In the rows, zero is written as 128.
Facts:
besko κ stobom; bidala κ flevopir; breva κ ramal
breva κ ruski; breva κ ginal; brikin κ rufe
brogrostom κ zuroplu; buba κ ripu; danam κ nobruses
danam κ skudras; dimin κ lodul; drolon κ muven
flesi κ vustir; flifik κ lonu; fliplubok κ gruzonim
floflu κ simok; flusostu κ gretun; flusostu κ treskuron
futruk κ flevopir; grapor κ plolas; gretun κ treskuron
gretun κ flusostu; gretun κ flofik; griklom κ brasis
grimo κ drolon; grofusta κ vatru; grudam κ skapos
grumen κ trotrek; gruzonim κ piger; gruzonim κ zuroplu
kekem κ flevopir; klatim κ flitrezo; klepozul κ tinakem
kuve κ floflu; ladu κ plutu; ladu κ losel
lifliple κ fomotra; lifliple κ klipus; lipluk κ logror
lodul κ grumen; lonu κ sigum; lonu κ sipo
lonu κ stubrom; momigim κ trine; momigim κ bradrun
mupal κ rotrastos; musadrin κ sibre; nipur κ skilem
nobruses κ kluvos; padrek κ vokle; pedizi κ tilor
pemo κ rorom; piger κ gruzonim; plade κ fotru
plevape κ gatrus; plolas κ nitinus; raklik κ ziplu
ramal κ ruski; rilos κ skonul; rogrom κ vitin
rotrastos κ tritrin; rotrastos κ zodri; rufe κ brikin
ruski κ tinakem; ruski κ zokler; simok κ letri
sipo κ stubrom; skapos κ febus; skaskul κ sibre
skidin κ plade; skode κ teligin; skonul κ rilos
stobom κ bofu; tamis κ skudras; teligin κ vopel
teno κ gokli; teno κ nudi; tinakem κ ramal
tinakem κ zokler; trikli κ drolek; trine κ pograr
tritrin κ mupal; tuvuplal κ raklik; vatru κ grofusta
vegron κ skilem; veklo κ lagrirem; vokle κ kore
zerik κ trotrek; zifla κ letri; zifla κ floflu
zodri κ flason; zubridren κ klatim; zuroplu κ piger
bidala ρ teno; bome ρ siplus; brasis ρ kore
brevisto ρ kotru; brevisto ρ danam; brogrostom ρ rorom
dimin ρ teno; drila ρ ladu; festupa ρ ladu
feva ρ vokle; feva ρ kore; flesik ρ pitrul
flevopir ρ drolon; flifik ρ dizi; flifik ρ trebregris
flifik ρ rogrom; flikim ρ besko; fliplubok ρ grudam
fliplubok ρ padrek; foser ρ skonul; foser ρ danam
futruk ρ teno; futruk ρ grudam; futruk ρ danam
gatrus ρ siten; gatrus ρ finen; ginal ρ zodri
ginal ρ danam; grudam ρ trebregris; grudam ρ padrek
grudam ρ danam; grumen ρ drolon; gruzonim ρ teno
kebresor ρ flimukol; kebresor ρ teligin; kebresor ρ pitrul
kibre ρ pledrun; klefel ρ brota; klefel ρ ladu
klepozul ρ ladu; klepozul ρ troklon; klipus ρ lono
kloflak ρ floflu; kore ρ danam; kotru ρ tiseflal
ladrim ρ tiseflal; ladu ρ rorom; letir ρ brasis
letir ρ flesik; letri ρ nepi; letri ρ troklon
lodul ρ fiklin; logror ρ pograr; lono ρ siten
matun ρ plolas; matun ρ danam; mupal ρ kebresor
musadrin ρ plolas; musadrin ρ rorom; nekon ρ dradudrer
nekon ρ danam; nipur ρ veklo; nitinus ρ stoste
nitinus ρ trotrek; nobruses ρ drolon; nozofar ρ feva
nudi ρ zerik; pedizi ρ ladu; pemo ρ rorom
piger ρ teno; pitrul ρ kluvos; pledrun ρ danam
plevape ρ plotibrer; plolas ρ pitrul; plotibrer ρ flimukol
raklin ρ ladu; retol ρ trebregris; rogrom ρ danam
rorom ρ teno; rorom ρ pledrun; rotrastos ρ flofik
simok ρ padrek; siplus ρ tiseflal; siplus ρ zuroplu
skapos ρ zastom; skapos ρ flason; skapos ρ fiklin
skepli ρ lusi; skidin ρ retol; skidin ρ flason
skilem ρ skonul; skiskal ρ zerik; skiskal ρ kore
skode ρ klipus; skonul ρ danam; skoplen ρ finen
stidel ρ zerik; stobom ρ kluvos; tabi ρ ziplu
tabi ρ nekon; teligin ρ rogrom; teligin ρ tiseflal
teligin ρ pledrun; tinakem ρ kotru; trebregris ρ teno
trebregris ρ padrek; trebregris ρ pledrun; treskuron ρ skiskal
troklon ρ tiseflal; trotrek ρ kotru; tuvuplal ρ stobom
vatru ρ gretun; veklo ρ skiskal; vibrenas ρ skiskal
vibrenas ρ dradudrer; vitin ρ zerik; vokle ρ dradudrer
vopel ρ kebresor; vustir ρ nekon; zastom ρ dradudrer
zastom ρ bofu; zedas ρ gretun; zedas ρ lusi
zerik ρ teno; zifla ρ rorom; zodri ρ pledrun
zokler ρ vopel; zokler ρ simok; zubridren ρ brota
besko γ kibre; bidala γ lusi; bofu γ kibre
bome γ pitres; bradrun γ zaples; brasis γ dofas
breva γ matun; brevisto γ muklefu; brikin γ siplus
brogrostom γ vaklegi; brota γ soplasu; buba γ ladrim
danam γ zani; dimin γ finen; dizi γ ladrim
dofas γ fiklin; dokul γ skori; dradudrer γ nozofar
drila γ daflis; drolek γ flesik; drolon γ nozofar
febus γ dizi; festupa γ daflis; feva γ siten
finen γ siten; flason γ zedas; flegrim γ letir
flesi γ dizi; flesik γ letir; flevopir γ lusi
flifik γ vagrito; flikim γ soplasu; flimukol γ fiklin
fliplubok γ vaklegi; flitrezo γ flimukol; flofik γ kotru
floflu γ stoste; flusostu γ kotru; fogra γ stoste
fomotra γ gafabror; foser γ zaples; fotru γ pitres
fufani γ vuklur; futruk γ lusi; gafabror γ fiklin
gamis γ muklefu; gatrus γ gruplis; ginal γ matun
gino γ soplasu; gogrubik γ vagrito; gokli γ tabi
grapor γ pitrul; gretun γ kotru; griklom γ dofas
grimo γ nozofar; grofusta γ fiklin; grudam γ dizi
grumen γ finen; gruplis γ fiklin; gruzonim γ vaklegi
kebresor γ dragrik; kekem γ lusi; kibre γ dragrik
klatim γ flimukol; klepozul γ matun; kligon γ skori
klimil γ siten; klipus γ gafabror; kloflak γ muklefu
kloras γ letir; klusu γ zaples; kluvos γ zani
kore γ klimil; kotru γ klefel; kuve γ stoste
ladu γ dofas; lagrirem γ tabi; lasal γ finen
letri γ stoste; lifliple γ gafabror; lipluk γ dizi
lodul γ finen; logror γ dizi; lono γ nozofar
lonu γ vagrito; losel γ dofas; lusi γ segu
matun γ soplasu; momigim γ zaples; muklefu γ daflis
mupal γ zedas; musadrin γ gruplis; muven γ nozofar
nekon γ vagrito; nepi γ gafabror; nipur γ klimil
nitinus γ pitrul; nobruses γ zani; nozofar γ klefel
nudi γ tabi; padrek γ klimil; pedizi γ daflis
pemo γ nozofar; piger γ vaklegi; pitres γ klefel
pitrul γ klefel; plade γ pitres; pledrun γ dragrik
plevape γ gruplis; plikor γ siten; plolas γ pitrul
plotibrer γ ladrim; plutu γ dofas; pograr γ zaples
raklik γ drila; raklin γ ladrim; ramal γ matun
rava γ vaklegi; retol γ troklon; rigolak γ klimil
rilos γ pitres; ripu γ ladrim; rogrom γ dragrik
rorom γ nozofar; rotrastos γ zedas; rufe γ siplus
ruski γ matun; sibre γ gruplis; sigum γ vagrito
simok γ stoste; siplus γ siten; sipo γ vagrito
skapos γ dizi; skaskul γ gruplis; skepli γ dofas
skidin γ pitres; skikil γ dofas; skilem γ klimil
skiskal γ soplasu; skode γ muklefu; skonul γ pitres
skoplen γ segu; skudras γ zani; sobruk γ dizi
stidel γ klefel; stobom γ kibre; stoste γ dragrik
stubrom γ vagrito; tamis γ zani; teligin γ muklefu
teno γ tabi; tilor γ daflis; tinakem γ matun
tiseflal γ ladrim; trebregris γ zedas; treskuron γ kotru
trikli γ flesik; trine γ zaples; tritrin γ zedas
troklon γ skori; trotrek γ finen; tuvuplal γ drila
vagrito γ soplasu; vaklegi γ klefel; vatru γ fiklin
vegron γ klimil; veklo γ tabi; vibrenas γ gruplis
vitin γ dragrik; vokle γ klimil; vopel γ muklefu
vuklur γ fiklin; vustir γ dizi; zani γ klefel
zaples γ daflis; zastom γ raklin; zedas γ segu
zerik γ finen; zifla γ stoste; ziplu γ drila
zodri γ zedas; zokler γ matun; zubridren γ flimukol
zuroplu γ vaklegi

Known rows:
[148 127 122 122 149 133 117 149 137 140 121  94 122  77 115  95 114 140
 148 131 129 121 127 123 110 141 127 134 138 141 127 142]: dofas
[118 114 133 116 117 145 133 122 127 134 131 142 132 112  88 135 123 103
 107 137 151 128 111 143 137 104 103 121 119 132 122 128]: flusostu
[118 127 133 127 126 122 140 130 128 129 135 137 127 127 134 135 128 132
 136 130 119 124 134 117 142 145 130 127 135 126 129 140]: letri
[142  90 111 159 107 145  60  99  20  21 159 137 126 172 175 141 146 153
 155 183 153 171  69 140  96  94 161 127  59 139 133 126]: piger
[136 156 122 181 152 153 111 122 158 144 140 138 143 158 144 130 139  78
 144 120 112 131 132 143 117  82 117 103 146 125 150  66]: breva
[144 123 138 106 144 133 125 113 120 131 140 123 135  99 113 111 114 108
 132 138 148 120 124 127 124 119 109 117 132 137 129 120]: skaskul
[116 122 149 112 120 120 142 103 137 135 156 137 127 122 117 131 126 101
 117 142 131 133 122 116 141 117 119 120 108 134 130 117]: mupal
[123 124 150 127 107 137 134 131 121 130 140 134 133 139 106 139 141 104
 114 145 139 132 122 128 133 114 114 131 105 131 128 134]: plolas
[114 130 122 129 109 131 112 186 133 138 111 100 120 137 102 140 157 131
 132 134 132 129 118 132 133 137 130 158 115 135 125 151]: klefel
[124 124 139 124 115 118 130 107 129 126 148 134 125 126 125 132 126 101
 117 139 134 141 119 115 145 129 134 115 131 128 128 113]: zodri
[119 133 125 142 144 129 126 130 133 124 123 138 136 138 108 139 114 145
 143 112 114 115 129 134 118 135 128 120 146 118 134 116]: gino
[128 126 120 142  85 122 121 152 106  93 119 122 121 162 110 143 135 123
 147 140 155 140 119 133 145 143 138 140 171 139 120 138]: rorom
[127 119 132 123 118 148 128 128 117 130 121 137 137 131  95 134 131 108
 108 133 153 129 116 144 128 103 109 126 119 129 123 128]: grimo
[117 149 129 170 126 108 101 145 168 135 146 107 118 124  99 146 116 144
 126 114  88 122 118 120 111 156 153 116 127 111 141 116]: matun
[116 134 127 145 147 129 122 130 135 124 123 140 137 140 102 142 112 146
 145 110 111 114 128 134 116 136 130 117 147 118 136 112]: gogrubik
[117 114 136 113 115 145 134 121 126 134 130 141 133 116  82 135 124  99
 103 137 156 128 111 144 136 101 103 121 117 133 120 125]: rilos
[128 128 119 127 138 132 131 132 124 127 115 135 131 127 133 128 122 145
 134 118 126 120 133 135 126 132 126 128 142 123 126 132]: flegrim

Rows:
No name comes twice in this set of rows, the named rows included.
[117 137 140 148 132 121 128 134 133 122 136 135 132 148 115 144 123 141
 147 122 107 118 132 120 123 146 134 123 136 120 138 125]  flikim
[143  86 107 159 111 147  48  95   5  10 164 140 126 173 184 143 147 159
 158 190 154 175  62 141  91  91 164 127  47 138 135 126]  gruzonim
[125 128 138 142 108 142 134 157 111 120 122 132 132 146 115 141 142 132
 131 133 131 122 132 133 129 135 121 139 127 125 126 160]  lono
[114 108 136 123 120 127 146 107 116 104 138 129 127 123 143 116 136  84
 111 131 123 155 133 110 154 131 151 105 123 107 123 116]  teligin
[136 128 128 123  95 106 138  87 136 134 146 146 116 150 146 133 120 127
 128 150 145 156 115 118 141 112 136 136 145 161 125 110]  dimin
[135 142 126 122 120 114 133 120 127 159 130 150 123 135 162 142 133 151
 120 134 122 129 132 115 139 140 134 141 136 136 129 147]  skilem
[135 119 143  97 141 132 130 104 129 136 148 128 132  87 101 112 109  99
 124 141 151 121 118 125 131 115 103 114 128 139 127 116]  grofusta
[135 138 137 130 110 110 120 101 133 122 157 133 123 124 138 138 122 107
 100 135 132 131 124 123 138 132 132 110 122 119 129 121]  grudam
[129 132 131 125 122 122 141 121 122 162 127 155 126 129 156 137 133 144
 121 136 118 138 129 106 144 141 143 135 140 133 129 149]  trotrek
[123 159 133 161 146 134 105 137 151 142 155 127 141 173 145 145 157  68
 152 132 111 132 131 124 134 104 122 114 136 129 153  69]  klepozul
[133 141 132 129 121 118 139 125 129 150 132 145 123 142 163 139 135 157
 130 133 116 125 138 118 132 138 129 143 126 136 130 150]  feva
[148 157 125 135 111 104 118 117 135 156 144 146 116 121 173 150 126 153
  95 128 120 118 133 121 137 153 134 126 132 120 128 159]  kore
[129 126 124 137 120 147 130 150 114 124 108 137 135 136 109 138 131 140
 123 123 139 113 131 148 122 126 113 134 132 122 122 154]  dradudrer
[108 126 127  91 131 105 126 127 127 105 143 113 125 144 154 135 148  97
 128 129 136 125 137 125 157 132 123 129 109 123 127 108]  pedizi
[128 128 141 148 101 138 141 149 119 114 127 129 128 152 118 139 138 140
 137 136 131 120 135 136 123 133 115 144 124 133 127 161]  stidel

Now the same things, written a new way:
Known rows:
[171 148 138  88 164 102  98 149 167 143 123 112 114  98 131 106  90 107
  79 161 132 149 157 118 121 156 157  95 118 173 150]: sipo
[152 149 147 101 141 103  99 144 168 138 123 122 126 105 124 117  91 144
  96 143 123 154 153 121 146 144 158  87 120 172 137]: sobruk
[155 151 146 101 141 102 100 144 168 141 124 122 125 104 124 118  94 146
  95 142 124 154 152 121 147 145 158  89 119 171 137]: soplasu
[168  92 126  93 168 116  69 151 179  87  98 141 144  96 109  92  46 190
 114 146 160 166 163 142 101 136 184  39 119 201 135]: grimo
[131 159 140 100 138  96  93 120 157 147 110 118 136  86 112 135  84 148
  93 147  98 162 145 110 159 143 145  99 112 192 141]: zodri
[152 147 127  92 140 106 107 137 176 140 119 123 128 109 126 120  82 160
  89 146 124 141 153 111 146 139 158  91 117 173 130]: letir
[148 172 145  89 161  78 115 154 166 136 139 103  89 117 130 112  80  81
  72 176 133 146 162 108 124 159 146  78 110 169 139]: stubrom
[163 158 143 102 137 104 100 140 166 152 127 121 119 104 125 116  98 146
  94 141 123 150 152 124 156 148 160  98 117 167 143]: gafabror
[155 151 147 101 142 101  99 143 167 141 124 123 124 102 125 118  94 146
  96 142 124 153 152 120 148 145 160  89 117 171 137]: plikor
[156 151 144 100 142 101 101 143 169 143 122 124 125 103 126 118  92 148
  96 144 124 151 152 118 147 144 159  91 116 172 134]: siplus
[131 159 127  93 139  99  98 114 163 149 108 118 136  89 114 137  78 160
  87 148  97 152 144 104 161 140 146 103 112 191 140]: mupal
[134 132 144 100 149 106  92 171 197  81 105 130 128 120 118 113  53 135
 116 169 155 168 160 121 112 145 145  50 119 185 107]: flusostu
[135 171 136  94 140  82 128 149 177 134 138 116 100 134 128 121  75 132
  81 160 130 134 160 103 147 142 152  71 111 162 121]: vustir
[207 127 118  95 116 123  98 127 175 172 115 126 134 100 129 103 102 207
  98 127 117 138 159 127 149 141 161 117 122 170 154]: plevape
[181 115 129  93 127 119  98 128 174 161 109 131 155  96 137 114 102 196
  89 120 106 138 151 109 140 129 165 107 129 174 143]: pedizi
[128 123 157 104 128 101  88 155 191  99  94 128 146 106 121 129  68 146
 117 162 118 176 156 105 115 139 124  67 123 194 110]: rilos
[165 151 150 102 132  98 106 142 163 154 131 120 122 108 129 114 103 149
  91 136 118 148 154 120 150 144 158  93 120 164 142]: klatim

Rows:
No name comes twice in this set of rows, the named rows included.
[196 144 166 143  92 108  63 184 191 133 128 115 166 110 155 116 140 184
 102 177 161 251  93 128 128 120 203  74 150 206 202]  besko

Now the same things, written a new way:
Known rows:
[123 112 142 133 113 131 154 123 137 134 120 132 119 125 124 144 142 128
 114 120 134 132 124 125 120 126 133 132 155 110]: teligin
[118 119 136 125 139 138 149 141 146 129 140 133 148 136 133 126 137 129
 122 130 132 105 114 132 134 109 133 121 144 156]: grimo
[113 112 132 127 116 141  91 119 147 127 140 136 135 124 129 115 149 142
 106 122 142 115 112 131 113 113 137 132 126 133]: muven
[ 97  85 188 121 106 118 179  97 127 126 185 122 147 116 106 117 173 135
  90 116 115 148 114 100 102 187 162 141 107 195]: stubrom
[117 120 144 130 133 126 163 138 139 135 125 126 137 135 129 134 131 120
 128 132 121 130 130 129 133 117 132 122 145 133]: buba
[114 112 120 120 125 129  83 118 127 130 104 123 136 130 124 138 143 126
 116 138 116 116 131 109 135 133 136 117 138 115]: tabi
[134 148 124 116 154 136 136 158 152 130 102 145  55 116 135 131 154 122
 156 130  85 173 144 109 154  89 137 139 139 121]: kuve
[119 129 106 111 121 117  97 120 138 126 110 126 137 132 119 124 142  92
 127 144 122 110 155 129 121 128 135 139 137 134]: fiklin
[117 120 142 129 133 126 160 138 139 135 125 126 138 135 129 134 132 120
 127 132 121 127 131 129 133 118 132 123 145 134]: trikli
[113 112 131 128 143 138 134 137 137 136 146 135 147 134 137 133 137 145
 115 130 126 102 104 125 145 116 134 116 145 143]: pemo
[144  96 127 103 152 139 154 101 180 157 124 123 166 102 138 145  83 110
  88 138 130 139 126 135 123 132 145 106 119  79]: rotrastos
[120 109 140 133 104 132 121 112 139 132 121 133 116 121 123 134 147 132
 108 118 137 138 126 126 109 125 135 137 142 104]: tilor
[117 114 150 137 125 124 119 127 137 138 120 125 122 138 125 127 135 127
 132 137 126 137 125 129 120 106 135 114 124 122]: rufe
[115 119 146 131 133 126 163 138 138 137 125 126 136 135 129 136 131 123
 127 130 122 130 130 128 134 118 132 121 145 130]: grudam
[117 118 123 118 123 128  91 121 132 126  98 122 138 131 121 134 143 115
 121 140 121 117 136 112 128 129 136 120 137 123]: flesik
[116 120 141 130 134 126 159 137 137 137 129 127 137 134 130 136 131 123
 126 130 122 126 128 128 135 119 133 123 145 132]: veklo
[100 139 125 130 121 109  93 138 122 146 133 141 139 125 127 135 155 123
 148 117 134 117 123 131 130 133 132 147 137 123]: vatru

Rows:
No name comes twice in this set of rows, the named rows included.
[120 114 140 130 127 123  75 122 129 131  91 117 126 143 117 130 138 115
 138 152 122 125 129 115 122 109 135 101 121 123]  klimil
[105 121 143 125 122 131 145 132 142 131 123 123 144 122 129 124 133 127
 113 121 119 145 139 123 126 130 136 133 133 121]  gino
[103  94 194 120 135 114 251 125 125 129 185 117 166 130 110 130 157 118
 110 128 102 135 116 101 128 183 156 126 130 225]  lonu
[117 127 121 123 139 114 167 136 137 141 146 130 137 138 132 132 127 108
 131 138 113 115 144 141 141 121 130 135 150 142]  lifliple
[119 126 144 128 137 125 181 146 143 133 122 126 141 138 128 133 129 110
 136 132 124 126 135 133 133 113 131 124 148 145]  teno
[131 144 120 118 165 136 136 160 142 137 108 146  55 118 140 142 153 135
 154 130  74 168 137 101 172  93 136 131 145 115]  zifla
[ 98 100 113 139 110 141  72 121 146 141 126 123 188 138 143 132 110 156
  94 114 166  82 120 151 121 109 118 108 143  89]  piger
[111 111 130 127 117 141  89 119 145 129 139 137 134 124 131 118 149 146
 105 122 141 114 109 129 116 115 138 132 126 129]  rorom
[121 106 140 134 100 133 123 111 140 132 119 134 112 119 122 138 148 134
 107 114 141 138 125 125 107 127 134 139 145  98]  bradrun
[115 110 152 142 142 121 131 136 126 147 124 124 126 146 130 140 127 136
 136 142 116 130 115 125 141 106 133  99 131 123]  nipur
[112 112 130 128 130 139 109 127 139 133 144 136 141 129 134 127 143 147
 108 127 132 108 105 126 132 116 136 124 136 133]  bome
[130 136 147 123 121 125 104 139 127 146 116 138 140  88 128 145 133 137
 162 112 123 134  96 140  97 173 132 108 162 111]  kloflak
[117 118 134 126 138 137 146 142 148 130 138 132 149 136 133 127 135 130
 125 127 133 105 117 133 134 109 132 119 144 154]  tamis
[110 116 112 124 106 118  85 104 139 139 147 136 116 122 127 117 145 126
 107 127 127 129 143 139 111 126 137 154 123 109]  sibre

